Below is a small trained network, with its code and all its weights. Each question gives an input and a target symbol and asks what happens when units are switched off, that is, made to give their printed mean instead of their output.

import numpy as np


def w(rows, s, z=0):
    codes = np.array(rows[::2]) - 128.0
    scale = np.full(codes.shape[1], s)
    scale[-1] = z or s
    return codes * scale


def norm(h):
    return h / np.sqrt((h * h).mean(-1, keepdims=True) + 1e-5)


def f(y):
    return np.maximum(y, 0)


def softmax(a):
    e = np.exp(a - a.max(-1, keepdims=True))
    return e / e.sum(-1, keepdims=True)


def log_softmax(a):
    a = a - a.max(-1, keepdims=True)
    return a - np.log(np.exp(a).sum(-1, keepdims=True))


def net(x, mask):
    ids = ['Φβζλμξτ'.index(c) for c in x.split()]
    T = len(ids)
    res = E[ids] + P[:T]
    u = 0
    for l in range(2):
        r = norm(res)
        for j in range(2):
            rows = slice(2 * j, 2 * j + 2)
            q, k, v = (r @ M[l][rows].T for M in (Q, K, V))
            z = softmax(np.where(np.tri(T) > 0, q @ k.T / 2**0.5, -1e9)) @ v
            o = O[l][rows]
            res = res + np.where(mask[u + j], z, o[:, -1]) @ o[:, :-1]
        u += 2
        y = f(norm(res) @ A[l][:, :-1].T + A[l][:, -1])
        res = res + np.where(mask[u : u + 4], y, B[l][:, -1]) @ B[l][:, :-1]
        u += 4
    return log_softmax(norm(res)[-1] @ U[:, :-1].T + U[:, -1])


Q, K, V, O, A, B = {}, {}, {}, {}, {}, {}
E = w([
[190,248,40,196],'Φ',
[222,134,89,125],'β',
[32,180,189,70],'ζ',
[241,85,47,37],'λ',
[52,153,227,112],'μ',
[132,178,22,98],'ξ',
[99,130,57,75],'τ',
],0.015)
P = w([
[179,207,122,1],'0',
[143,171,65,93],'1',
[119,154,92,115],'2',
[97,141,105,130],'3',
[80,126,131,151],'4',
[62,105,146,163],'5',
[45,87,174,185],'6',
[30,51,184,210],'7',
[47,85,144,170],'8',
],0.0096)
Q[0] = w([
[212,31,176,55],'0.h0',
[45,186,190,9],'0.h0',
[212,6,136,74],'0.h1',
[82,143,25,144],'0.h1',
],0.02)
K[0] = w([
[169,179,165,79],'0.h0',
[109,36,126,66],'0.h0',
[205,78,144,2],'0.h1',
[49,91,54,135],'0.h1',
],0.03)
V[0] = w([
[42,99,12,186],'0.h0',
[138,253,159,147],'0.h0',
[110,135,147,235],'0.h1',
[40,186,82,228],'0.h1',
],0.013)
O[0] = w([
[141,157,2,16,206],'0.h0',
[184,175,72,221,254],'0.h0',
[162,153,124,238,104],'0.h1',
[16,189,95,214,212],'0.h1',
],0.0079,0.0086)
A[0] = w([
[202,129,111,110,107],'0.n0',
[161,51,2,152,105],'0.n1',
[156,36,92,108,106],'0.n2',
[101,116,64,125,4],'0.n3',
],0.017,0.0043)
B[0] = w([
[121,60,163,130,200],'0.n0',
[153,2,160,117,254],'0.n1',
[96,97,74,203,194],'0.n2',
[132,142,66,44,167],'0.n3',
],0.015,0.0088)
Q[1] = w([
[163,120,64,251],'1.h0',
[107,222,84,60],'1.h0',
[149,66,171,115],'1.h1',
[171,212,98,222],'1.h1',
],0.029)
K[1] = w([
[212,227,67,178],'1.h0',
[28,124,23,127],'1.h0',
[165,151,239,87],'1.h1',
[117,206,92,252],'1.h1',
],0.026)
V[1] = w([
[133,149,84,5],'1.h0',
[139,130,52,148],'1.h0',
[201,231,101,104],'1.h1',
[79,175,151,94],'1.h1',
],0.035)
O[1] = w([
[93,236,81,7,150],'1.h0',
[171,53,54,62,254],'1.h0',
[167,227,28,204,176],'1.h1',
[239,191,181,77,37],'1.h1',
],0.018,0.015)
A[1] = w([
[109,139,62,174,2],'1.n0',
[69,70,94,162,87],'1.n1',
[133,116,3,187,189],'1.n2',
[117,77,116,100,41],'1.n3',
],0.041,0.0022)
B[1] = w([
[173,137,24,145,188],'1.n0',
[71,215,158,80,195],'1.n1',
[62,185,5,225,253],'1.n2',
[212,145,88,168,159],'1.n3',
],0.028,0.042)
U = w([
[147,98,190,177,252],'Φ',
[210,83,128,110,97],'β',
[88,1,121,122,57],'ζ',
[103,124,106,18,12],'λ',
[102,135,69,177,229],'μ',
[185,194,176,122,79],'ξ',
[21,128,190,125,29],'τ',
],0.015,0.0018)

Each question gives the input, a string of symbols that net reads in full, and the target symbol t.
The units are the heads (2 rows each of Q, K, V and O) and the neurons (one row each of A and B). Each row of codes is followed by its name. A weight is (code - 128) times the scale printed after its matrix; where a second scale follows, it is the last column's (O, A, B and U).
mask holds one flag per unit, layer by layer, with each layer's heads first. A switched-off unit (its flag False) gives its mean, the last column of its rows in O or B, instead of its output. The means were averaged over made-up inputs and are rounded, as every weight is.
A unit's drop is (log p(t) with every unit on - log p(t) with that unit switched off) / (log p(t) with every unit on - log p(t) with every unit switched off).
The circuit of an input: a set's keep is (log p(t) with only the set's units on - log p(t) with every unit switched off) / (log p(t) with every unit on - log p(t) with every unit switched off). Starting from all 12 units, units are removed one at a time, each time the one whose removal leaves the highest keep (on an exact tie, the one counted first), for as long as the keep stays at least 0.8.
circuit, biggest first: the units of the circuit, biggest drop first
most important unit: the unit with the biggest drop
k most important neurons: the k neurons with the biggest drops, biggest first
k most important neurons of layer l: the k neurons of layer l with the biggest drops, biggest first
which heads matter: for each layer, one digit per head in row order, 1 if its drop is at least 0.15 and else 0, layers parted by /
input μ ζ Φ Φ λ ξ, target λ: circuit, biggest first -> [1.n2; 1.h1]
input Φ β ζ Φ Φ τ Φ Φ τ, target λ: most important unit -> 0.n1
input τ λ λ, target β: circuit, biggest first -> [1.h1; 1.n2; 1.n3; 0.h0]
input τ Φ μ Φ λ β, target β: 2 most important neurons -> [1.n2; 0.n0]
input ξ μ μ, target Φ: which heads matter -> 10 / 11
input Φ Φ ζ Φ τ λ λ ζ ζ, target τ: circuit, biggest first -> [0.h0; 1.h0; 1.h1]
input Φ Φ τ β μ λ, target ζ: circuit, biggest first -> [1.h1; 1.n2]
input λ λ ξ, target λ: circuit, biggest first -> [1.n2; 1.h0; 1.h1; 0.h0]
input ξ τ λ Φ τ ζ, target λ: circuit, biggest first -> [0.h0; 1.n2; 1.h1]
input ζ Φ Φ Φ Φ λ, target ξ: 2 most important neurons -> [0.n1; 1.n2]
input λ ζ λ τ λ Φ β, target λ: 3 most important neurons of layer 1 -> [1.n2; 1.n0; 1.n3]
input λ Φ Φ Φ Φ τ β ζ, target λ: which heads matter -> 10 / 11
input λ Φ Φ Φ β λ, target λ: circuit, biggest first -> [1.n2; 0.h1; 1.h0]
input Φ Φ λ μ, target τ: circuit, biggest first -> [0.h0; 1.h1; 1.h0]
input μ Φ τ λ Φ Φ β, target Φ: 2 most important neurons of layer 0 -> [0.n2; 0.n1]
input ξ β ζ, target ξ: which heads matter -> 10 / 01
input β Φ Φ Φ λ ζ λ, target τ: 2 most important neurons of layer 1 -> [1.n2; 1.n1]
input λ τ μ, target λ: 3 most important neurons -> [0.n1; 0.n0; 1.n2]
input τ λ μ ζ Φ ζ λ, target β: most important unit -> 1.h1
input ζ Φ β, target ξ: most important neuron of layer 0 -> [0.n1]
input Φ λ λ λ λ, target ζ: 2 most important neurons -> [0.n2; 1.n2]
input Φ λ μ μ λ μ ζ, target τ: which heads matter -> 10 / 00
input Φ Φ β μ β, target ζ: which heads matter -> 10 / 01
input ζ ζ λ λ Φ λ β, target ξ: which heads matter -> 11 / 11
input μ τ ξ λ Φ Φ τ Φ λ, target Φ: which heads matter -> 10 / 11
input Φ ζ ζ Φ ζ τ ζ μ, target λ: 2 most important neurons -> [1.n2; 0.n1]
input λ μ β λ, target λ: 2 most important neurons -> [1.n2; 0.n1]
input λ ζ λ β τ β, target λ: which heads matter -> 01 / 01
